Below are the code and all the weights of a small trained network. Each question names an input and a target symbol and asks about switching units off, where a switched-off unit gives its printed mean instead of its output.

import numpy as np


def w(rows, s, z=0):
    codes = np.array(rows[::2]) - 128.0
    scale = np.full(codes.shape[1], s)
    scale[-1] = z or s
    return codes * scale


def softmax(a):
    e = np.exp(a - a.max(-1, keepdims=True))
    return e / e.sum(-1, keepdims=True)


def log_softmax(a):
    a = a - a.max(-1, keepdims=True)
    return a - np.log(np.exp(a).sum(-1, keepdims=True))


def net(x, mask):
    ids = ['Θαβγδεζημπστψ'.index(c) for c in x.split()]
    T = len(ids)
    res = E[ids] + P[:T]
    u = 0
    for l in range(3):
        r = res
        for j in range(2):
            rows = slice(4 * j, 4 * j + 4)
            q, k, v = (r @ M[l][rows].T for M in (Q, K, V))
            z = softmax(np.where(np.tri(T) > 0, q @ k.T / 4**0.5, -1e9)) @ v
            o = O[l][rows]
            res = res + np.where(mask[u + j], z, o[:, -1]) @ o[:, :-1]
        u += 2
    return log_softmax(res[-1] @ U[:, :-1].T + U[:, -1])


Q, K, V, O = {}, {}, {}, {}
E = w([
[140,151,120,159,148,191],'Θ',
[90,151,140,171,123,181],'α',
[100,176,117,108,135,167],'β',
[87,174,191,128,112,146],'γ',
[53,125,60,125,103,146],'δ',
[41,130,131,130,83,130],'ε',
[129,103,36,135,125,169],'ζ',
[122,146,131,75,99,101],'η',
[171,136,108,83,125,118],'μ',
[146,96,115,138,95,88],'π',
[184,177,108,140,2,174],'σ',
[144,74,166,180,92,132],'τ',
[179,104,185,136,115,113],'ψ',
],0.0082)
P = w([
[150,253,81,215,142,71],'0',
[149,229,89,200,124,79],'1',
[151,209,97,185,110,90],'2',
[153,183,107,165,99,109],'3',
[155,160,116,145,85,124],'4',
[158,141,126,123,78,139],'5',
[159,119,135,103,70,157],'6',
[159,97,142,85,60,171],'7',
[158,79,152,63,52,184],'8',
[164,54,158,46,45,195],'9',
[162,42,167,26,41,211],'10',
[157,23,167,3,33,223],'11',
],0.0043)
Q[0] = w([
[115,48,101,123,235,75],'L0H1',
[117,126,147,100,223,149],'L0H1',
[73,136,130,153,89,194],'L0H1',
[93,109,112,129,181,94],'L0H1',
[117,92,94,120,231,81],'L0H2',
[74,143,134,160,179,112],'L0H2',
[165,138,122,140,120,83],'L0H2',
[119,50,184,140,252,81],'L0H2',
],0.035)
K[0] = w([
[112,227,94,226,179,108],'L0H1',
[49,199,113,123,171,126],'L0H1',
[130,89,87,107,119,211],'L0H1',
[113,165,77,144,122,132],'L0H1',
[92,133,68,127,255,97],'L0H2',
[47,112,161,120,174,94],'L0H2',
[186,91,131,121,132,130],'L0H2',
[103,161,129,205,237,99],'L0H2',
],0.029)
V[0] = w([
[159,155,216,82,102,84],'L0H1',
[48,188,162,157,236,242],'L0H1',
[149,92,116,109,123,47],'L0H1',
[97,146,189,124,118,120],'L0H1',
[151,44,110,170,58,42],'L0H2',
[253,114,55,88,126,143],'L0H2',
[41,88,163,68,175,37],'L0H2',
[187,51,144,163,231,162],'L0H2',
],0.008)
O[0] = w([
[184,128,189,82,110,94,139],'L0H1',
[72,152,194,126,176,255,78],'L0H1',
[121,132,134,119,104,40,119],'L0H1',
[131,111,160,113,116,140,124],'L0H1',
[143,80,80,165,73,50,149],'L0H2',
[224,97,81,83,155,107,180],'L0H2',
[67,228,135,147,101,66,2],'L0H2',
[186,182,71,200,183,142,39],'L0H2',
],0.0073,0.0076)
Q[1] = w([
[133,36,178,144,212,39],'L1H1',
[227,207,172,200,17,140],'L1H1',
[96,122,72,181,5,101],'L1H1',
[70,129,180,178,163,58],'L1H1',
[96,106,131,33,150,129],'L1H2',
[163,139,107,99,36,175],'L1H2',
[114,72,126,145,117,149],'L1H2',
[184,78,137,151,139,148],'L1H2',
],0.013)
K[1] = w([
[157,199,138,222,64,100],'L1H1',
[153,6,204,129,180,121],'L1H1',
[80,37,109,117,115,98],'L1H1',
[103,155,139,187,145,83],'L1H1',
[121,179,108,88,117,126],'L1H2',
[142,101,100,100,84,149],'L1H2',
[132,132,135,155,105,164],'L1H2',
[158,139,171,134,88,138],'L1H2',
],0.018)
V[1] = w([
[115,129,124,124,143,118],'L1H1',
[162,105,138,166,76,156],'L1H1',
[81,61,156,139,225,89],'L1H1',
[165,187,117,111,80,142],'L1H1',
[133,123,133,124,139,131],'L1H2',
[150,226,74,116,4,176],'L1H2',
[129,95,165,119,149,125],'L1H2',
[109,103,126,150,170,92],'L1H2',
],0.011)
O[1] = w([
[139,116,120,134,144,123,94],'L1H1',
[82,136,170,122,87,121,242],'L1H1',
[146,61,148,153,217,81,2],'L1H1',
[136,181,113,111,70,166,182],'L1H1',
[127,116,130,134,140,115,128],'L1H2',
[154,178,118,75,1,218,243],'L1H2',
[137,90,111,142,150,91,132],'L1H2',
[117,136,144,146,183,120,55],'L1H2',
],0.0081,0.0062)
Q[2] = w([
[115,58,133,136,86,179],'L2H1',
[150,187,93,221,67,75],'L2H1',
[210,143,95,100,26,81],'L2H1',
[155,50,151,191,253,36],'L2H1',
[117,100,77,167,164,183],'L2H2',
[170,199,92,209,39,116],'L2H2',
[214,142,147,132,61,110],'L2H2',
[101,156,148,122,47,190],'L2H2',
],0.025)
K[2] = w([
[119,159,130,55,132,197],'L2H1',
[249,101,212,179,161,76],'L2H1',
[208,89,170,163,31,137],'L2H1',
[134,252,121,197,139,132],'L2H1',
[104,206,171,132,124,108],'L2H2',
[251,124,145,136,94,55],'L2H2',
[156,73,121,98,177,98],'L2H2',
[104,87,187,56,101,142],'L2H2',
],0.021)
V[2] = w([
[248,182,127,111,180,179],'L2H1',
[66,121,19,126,142,197],'L2H1',
[168,59,132,254,113,169],'L2H1',
[168,95,24,126,132,72],'L2H1',
[135,125,97,177,96,110],'L2H2',
[39,126,113,123,81,108],'L2H2',
[137,148,172,132,127,85],'L2H2',
[98,189,231,134,102,96],'L2H2',
],0.023)
O[2] = w([
[221,17,173,54,119,233,188],'L2H1',
[10,190,106,164,140,251,182],'L2H1',
[238,167,13,174,40,195,2],'L2H1',
[115,147,30,48,243,170,100],'L2H1',
[78,139,133,107,87,145,179],'L2H2',
[186,214,119,46,114,114,246],'L2H2',
[169,142,194,147,124,116,47],'L2H2',
[228,207,206,142,171,161,107],'L2H2',
],0.015,0.01)
U = w([
[158,92,107,200,140,179,146],'Θ',
[140,145,118,213,72,139,140],'α',
[81,112,205,101,58,160,131],'β',
[181,158,197,170,140,133,96],'γ',
[57,179,115,201,189,136,163],'δ',
[85,186,146,181,105,56,122],'ε',
[128,167,82,153,202,208,142],'ζ',
[117,153,195,120,239,65,91],'η',
[65,23,141,105,182,122,199],'μ',
[110,184,47,78,227,69,108],'π',
[162,130,81,51,93,174,2],'σ',
[157,170,34,182,33,80,175],'τ',
[253,81,149,121,133,83,126],'ψ',
],0.0031,0.0059)

Each question gives the input, a string of symbols that net reads in full, and the target symbol t.
The units are the heads (4 rows each of Q, K, V and O). Each row of codes is followed by its name. A weight is (code - 128) times the scale printed after its matrix; where a second scale follows, it is the last column's (O and U).
mask holds one flag per head, layer by layer. A switched-off head (its flag False) gives its mean, the last column of its rows in O, instead of its output. The means were averaged over made-up inputs and are rounded, as every weight is.
A unit's drop is (log p(t) with every unit on - log p(t) with that unit switched off) / (log p(t) with every unit on - log p(t) with every unit switched off).
The circuit of an input: a set's keep is (log p(t) with only the set's units on - log p(t) with every unit switched off) / (log p(t) with every unit on - log p(t) with every unit switched off). Starting from all 6 units, units are removed one at a time, each time the one whose removal leaves the highest keep (on an exact tie, the one counted first), for as long as the keep stays at least 0.8.
circuit, biggest first: the units of the circuit, biggest drop first
most important unit: the unit with the biggest drop
heads that matter: for each layer, one digit per head in row order, 1 if its drop is at least 0.15 and else 0, layers parted by /
input β π Θ μ η η α β, target η: circuit, biggest first -> L0H2, L2H1, L2H2
input σ σ ψ β π β γ, target π: most important unit -> L2H1
input τ ε β ζ β μ μ γ, target μ: circuit, biggest first -> L2H1, L2H2, L1H1
input Θ α Θ β σ Θ Θ β, target μ: circuit, biggest first -> L2H2, L0H2, L0H1, L1H1
input μ ψ π σ μ γ ζ Θ β α τ β, target μ: circuit, biggest first -> L0H2, L2H2
input Θ ε Θ Θ β γ μ δ β β, target δ: heads that matter -> 11 / 00 / 10
input μ γ α σ γ τ Θ β Θ, target μ: heads that matter -> 11 / 11 / 01
input Θ ζ β β, target ζ: heads that matter -> 01 / 00 / 10
input ε ε ζ μ π Θ, target π: circuit, biggest first -> L2H1, L0H1
input ε Θ β π Θ β β η γ ψ η π, target ψ: circuit, biggest first -> L2H1, L0H1, L0H2
input Θ η ψ σ η δ ζ β σ β, target σ: heads that matter -> 01 / 00 / 10
input μ β γ Θ η β μ β π ψ π β, target ψ: circuit, biggest first -> L0H2, L2H1, L0H1, L2H2
input σ γ ζ σ Θ ζ, target σ: heads that matter -> 10 / 01 / 10
input Θ ζ ε μ α ζ π Θ β γ, target γ: circuit, biggest first -> L0H1, L0H2, L2H2, L1H2
input α β δ η, target η: circuit, biggest first -> L0H2, L2H1, L2H2
input α β η β β π β, target π: heads that matter -> 11 / 00 / 10
input σ ε α σ β μ, target σ: circuit, biggest first -> L1H2, L2H1, L0H1, L1H1
input η β α ψ σ μ σ β η, target σ: most important unit -> L1H2
input η β ε ε μ Θ ζ ε, target ζ: heads that matter -> 01 / 10 / 10
input τ Θ γ β, target γ: most important unit -> L0H1
input σ μ α ψ β σ α, target σ: heads that matter -> 01 / 10 / 10
input β τ π μ, target τ: heads that matter -> 01 / 10 / 10
input β σ τ σ γ ψ Θ γ δ, target δ: heads that matter -> 01 / 00 / 10
input σ β ψ β δ α σ, target σ: circuit, biggest first -> L2H1, L0H2
input σ α σ γ τ β τ, target τ: heads that matter -> 00 / 10 / 10
